Here is a tiny trained network, its code and every weight. The questions are about switching its units off for an input and a class, where a switched-off unit gives its printed mean instead of its output.

import numpy as np


def w(rows, s, z=0):
    codes = np.array(rows[::2]) - 128.0
    scale = np.full(codes.shape[1], s)
    scale[-1] = z or s
    return codes * scale


def f(y):
    return np.maximum(y, 0)


def log_softmax(a):
    a = a - a.max(-1, keepdims=True)
    return a - np.log(np.exp(a).sum(-1, keepdims=True))


def net(x, mask):
    res = np.array(x, float).reshape(1, 4) / 4 @ E
    y = f(res @ A[0][:, :-1].T + A[0][:, -1])
    res = res + np.where(mask, y, B[0][:, -1]) @ B[0][:, :-1]
    return log_softmax(res[-1] @ U[:, :-1].T + U[:, -1])


A, B = {}, {}
E = w([
[50,136,103,214,125,172,191,195,124,145,118,149],'x0',
[123,157,196,77,129,109,155,176,87,191,184,176],'x1',
[114,191,55,116,158,64,206,218,142,135,109,96],'x2',
[176,138,246,132,61,151,199,97,135,122,70,53],'x3',
],0.013)
A[0] = w([
[96,123,202,149,85,115,202,150,108,215,116,42,246],'n1',
[32,112,50,91,185,60,114,127,127,98,193,182,136],'n2',
[111,238,207,49,123,96,231,207,64,214,183,153,199],'n3',
[57,112,100,208,124,178,139,153,177,122,90,83,251],'n4',
[140,165,58,159,167,128,181,125,239,54,45,46,193],'n5',
[36,117,128,141,167,158,104,115,114,170,207,220,48],'n6',
[221,25,152,49,124,181,58,14,84,127,139,134,73],'n7',
[90,120,241,192,112,195,181,124,116,202,150,189,201],'n8',
[180,110,129,91,56,122,104,53,159,111,161,86,54],'n9',
[149,187,146,150,108,103,229,120,176,83,40,3,184],'n10',
],0.0076,0.0018)
B[0] = w([
[154,114,148,102,120,155,156,106,141,70,165,94,213],'n1',
[149,156,82,167,188,77,46,158,128,190,114,191,225],'n2',
[199,155,121,82,61,93,215,173,124,39,165,160,252],'n3',
[89,90,63,122,83,191,170,208,72,87,176,148,193],'n4',
[115,93,115,124,141,254,216,132,100,182,153,124,221],'n5',
[134,114,137,153,123,133,23,100,150,61,70,149,203],'n6',
[140,129,218,82,104,148,68,88,179,78,58,57,253],'n7',
[83,145,100,114,139,244,174,91,77,25,124,92,210],'n8',
[80,80,126,128,152,206,105,93,157,166,106,98,200],'n9',
[137,86,206,33,114,157,127,35,149,146,128,54,239],'n10',
],0.0088,0.016)
U = w([
[141,160,201,106,118,85,93,128,122,127,113,157,2],'0',
[153,142,117,93,114,100,190,187,114,131,162,128,95],'1',
[130,93,215,95,119,152,98,52,158,143,100,77,211],'2',
[133,175,57,127,153,11,102,143,129,145,132,169,62],'3',
[54,90,75,212,149,176,94,160,96,137,115,175,99],'4',
[117,111,149,108,90,177,203,105,100,71,137,103,182],'5',
[76,115,43,168,142,140,184,175,89,225,128,125,163],'6',
],0.011,0.0035)

Each question gives the input, the list of numbers given to net, and the class t.
The units are the neurons (one row each of A and B). Each row of codes is followed by its name. A weight is (code - 128) times the scale printed after its matrix; where a second scale follows, it is the last column's (A, B and U).
mask holds one flag per neuron, in row order. A switched-off neuron (its flag False) gives its mean, the last column of its row in B, instead of its output. The means were averaged over made-up inputs and are rounded, as every weight is.
A unit's drop is (log p(t) with every unit on - log p(t) with that unit switched off) / (log p(t) with every unit on - log p(t) with every unit switched off).
The circuit of an input: a set's keep is (log p(t) with only the set's units on - log p(t) with every unit switched off) / (log p(t) with every unit on - log p(t) with every unit switched off). Starting from all 10 units, units are removed one at a time, each time the one whose removal leaves the highest keep (on an exact tie, the one counted first), for as long as the keep stays at least 0.8.
units of the circuit, in order: the units of the circuit, biggest drop first
k most important neurons: the k neurons with the biggest drops, biggest first
drop when u is switched off: that unit's drop, to one decimal
input [1,-1,-7,-8], class 4: units of the circuit, in order	[n10]
input [4,1,7,0], class 1: 3 most important neurons	[n8 n7 n3]
input [6,-6,5,-5], class 6: units of the circuit, in order	[n5 n7]
input [0,8,-5,-8], class 4: 2 most important neurons	[n6 n10]
input [4,-2,1,0], class 6: 2 most important neurons	[n7 n3]
input [3,6,-7,0], class 5: 2 most important neurons	[n8 n10]
input [1,3,-6,-6], class 4: 4 most important neurons	[n10 n2 n3 n1]
input [-6,-4,7,-2], class 6: 2 most important neurons	[n7 n5]
input [-1,-6,4,-1], class 6: 2 most important neurons	[n7 n3]
input [0,3,-3,-4], class 4: 2 most important neurons	[n10 n3]
input [-4,-2,8,-1], class 6: 2 most important neurons	[n7 n5]
input [4,-4,2,-4], class 4: drop when n3 is switched off	0.1
input [5,5,7,0], class 1: drop when n3 is switched off	0.2
input [4,4,-7,7], class 5: units of the circuit, in order	[n8]
input [-1,-6,-1,-8], class 4: drop when n3 is switched off	0.2
